Below are the code and all the weights of a small trained network. Each question names an input and a class and asks about switching units off, where a switched-off unit gives its printed mean instead of its output.

import numpy as np


def w(rows, s, z=0):
    codes = np.array(rows[::2]) - 128.0
    scale = np.full(codes.shape[1], s)
    scale[-1] = z or s
    return codes * scale


def norm(h):
    return h / np.sqrt((h * h).mean(-1, keepdims=True) + 1e-5)


def f(y):
    return np.maximum(y, 0)


def log_softmax(a):
    a = a - a.max(-1, keepdims=True)
    return a - np.log(np.exp(a).sum(-1, keepdims=True))


def net(x, mask):
    res = np.array(x, float).reshape(1, 6) / 4 @ E
    u = 0
    for l in range(2):
        y = f(norm(res) @ A[l][:, :-1].T + A[l][:, -1])
        res = res + np.where(mask[u : u + 4], y, B[l][:, -1]) @ B[l][:, :-1]
        u += 4
    return log_softmax(norm(res)[-1] @ U[:, :-1].T + U[:, -1])


A, B = {}, {}
E = w([
[236,228,44,122,161,195],'x0',
[182,110,108,66,159,146],'x1',
[162,95,27,181,176,193],'x2',
[135,118,38,84,21,49],'x3',
[167,208,125,146,128,147],'x4',
[81,1,131,117,90,128],'x5',
],0.009)
A[0] = w([
[228,123,86,80,149,85,68],'L0N1',
[140,76,1,163,65,176,251],'L0N2',
[180,207,157,192,118,217,194],'L0N3',
[163,173,186,156,194,180,200],'L0N4',
],0.0095,0.0028)
B[0] = w([
[128,171,110,35,104,124,194],'L0N1',
[232,7,103,187,157,109,254],'L0N2',
[160,171,64,179,165,135,240],'L0N3',
[115,193,177,187,179,84,231],'L0N4',
],0.013,0.0072)
A[1] = w([
[166,117,154,7,149,95,70],'L1N1',
[117,91,73,127,128,139,166],'L1N2',
[142,77,120,128,143,72,16],'L1N3',
[160,125,200,70,42,76,253],'L1N4',
],0.012,0.0047)
B[1] = w([
[107,149,95,118,151,82,180],'L1N1',
[138,142,86,255,126,98,189],'L1N2',
[148,84,133,153,90,164,173],'L1N3',
[94,94,61,151,149,46,253],'L1N4',
],0.016,0.0075)
U = w([
[30,95,33,92,72,2,254],'0',
[110,159,145,6,77,159,2],'1',
[250,244,80,167,180,199,253],'2',
[166,54,63,181,63,173,89],'3',
[115,186,185,32,20,175,2],'4',
[49,188,235,160,168,150,127],'5',
[81,173,113,24,83,200,2],'6',
],0.0082,0.0052)

Each question gives the input, the list of numbers given to net, and the class t.
The units are the neurons (one row each of A and B). Each row of codes is followed by its name. A weight is (code - 128) times the scale printed after its matrix; where a second scale follows, it is the last column's (A, B and U).
mask holds one flag per neuron, layer by layer. A switched-off neuron (its flag False) gives its mean, the last column of its row in B, instead of its output. The means were averaged over made-up inputs and are rounded, as every weight is.
A unit's drop is (log p(t) with every unit on - log p(t) with that unit switched off) / (log p(t) with every unit on - log p(t) with every unit switched off).
The circuit of an input: a set's keep is (log p(t) with only the set's units on - log p(t) with every unit switched off) / (log p(t) with every unit on - log p(t) with every unit switched off). Starting from all 8 units, units are removed one at a time, each time the one whose removal leaves the highest keep (on an exact tie, the one counted first), for as long as the keep stays at least 0.8.
circuit, biggest first: the units of the circuit, biggest drop first
most important unit: the unit with the biggest drop
k most important neurons: the k neurons with the biggest drops, biggest first
k most important neurons of layer l: the k neurons of layer l with the biggest drops, biggest first
drop when u is switched off: that unit's drop, to one decimal
input [5,8,-3,0,-5,-2], class 0: 2 most important neurons : L0N1, L1N1
input [-5,-2,2,6,-8,-2], class 3: 3 most important neurons : L1N3, L0N2, L0N1
input [-8,3,4,2,-5,1], class 3: circuit, biggest first : L1N3, L1N4
input [7,3,-7,5,-7,-7], class 0: most important unit : L1N4
input [-3,-2,-1,-6,3,4], class 5: circuit, biggest first : L0N2, L1N4
input [-5,4,5,4,-7,5], class 3: 2 most important neurons of layer 0 : L0N2, L0N1
input [-7,-6,7,-7,3,1], class 5: 2 most important neurons : L0N2, L1N4
input [3,-2,7,8,-7,-5], class 3: 3 most important neurons of layer 0 : L0N2, L0N3, L0N4
input [-7,7,5,3,-7,-4], class 3: 2 most important neurons : L1N3, L0N2
input [-7,3,3,-6,0,-4], class 5: 2 most important neurons of layer 0 : L0N2, L0N3
input [-8,-1,8,1,-2,-8], class 3: drop when L1N4 is switched off : 0.2
input [-1,3,6,7,-5,-2], class 3: drop when L0N2 is switched off : 0.9
input [3,0,2,3,-6,8], class 3: drop when L1N4 is switched off : 0.1
input [-6,1,6,8,-6,-2], class 3: drop when L0N2 is switched off : 0.3
input [-5,2,6,7,-8,-6], class 3: most important neuron of layer 0 : L0N2
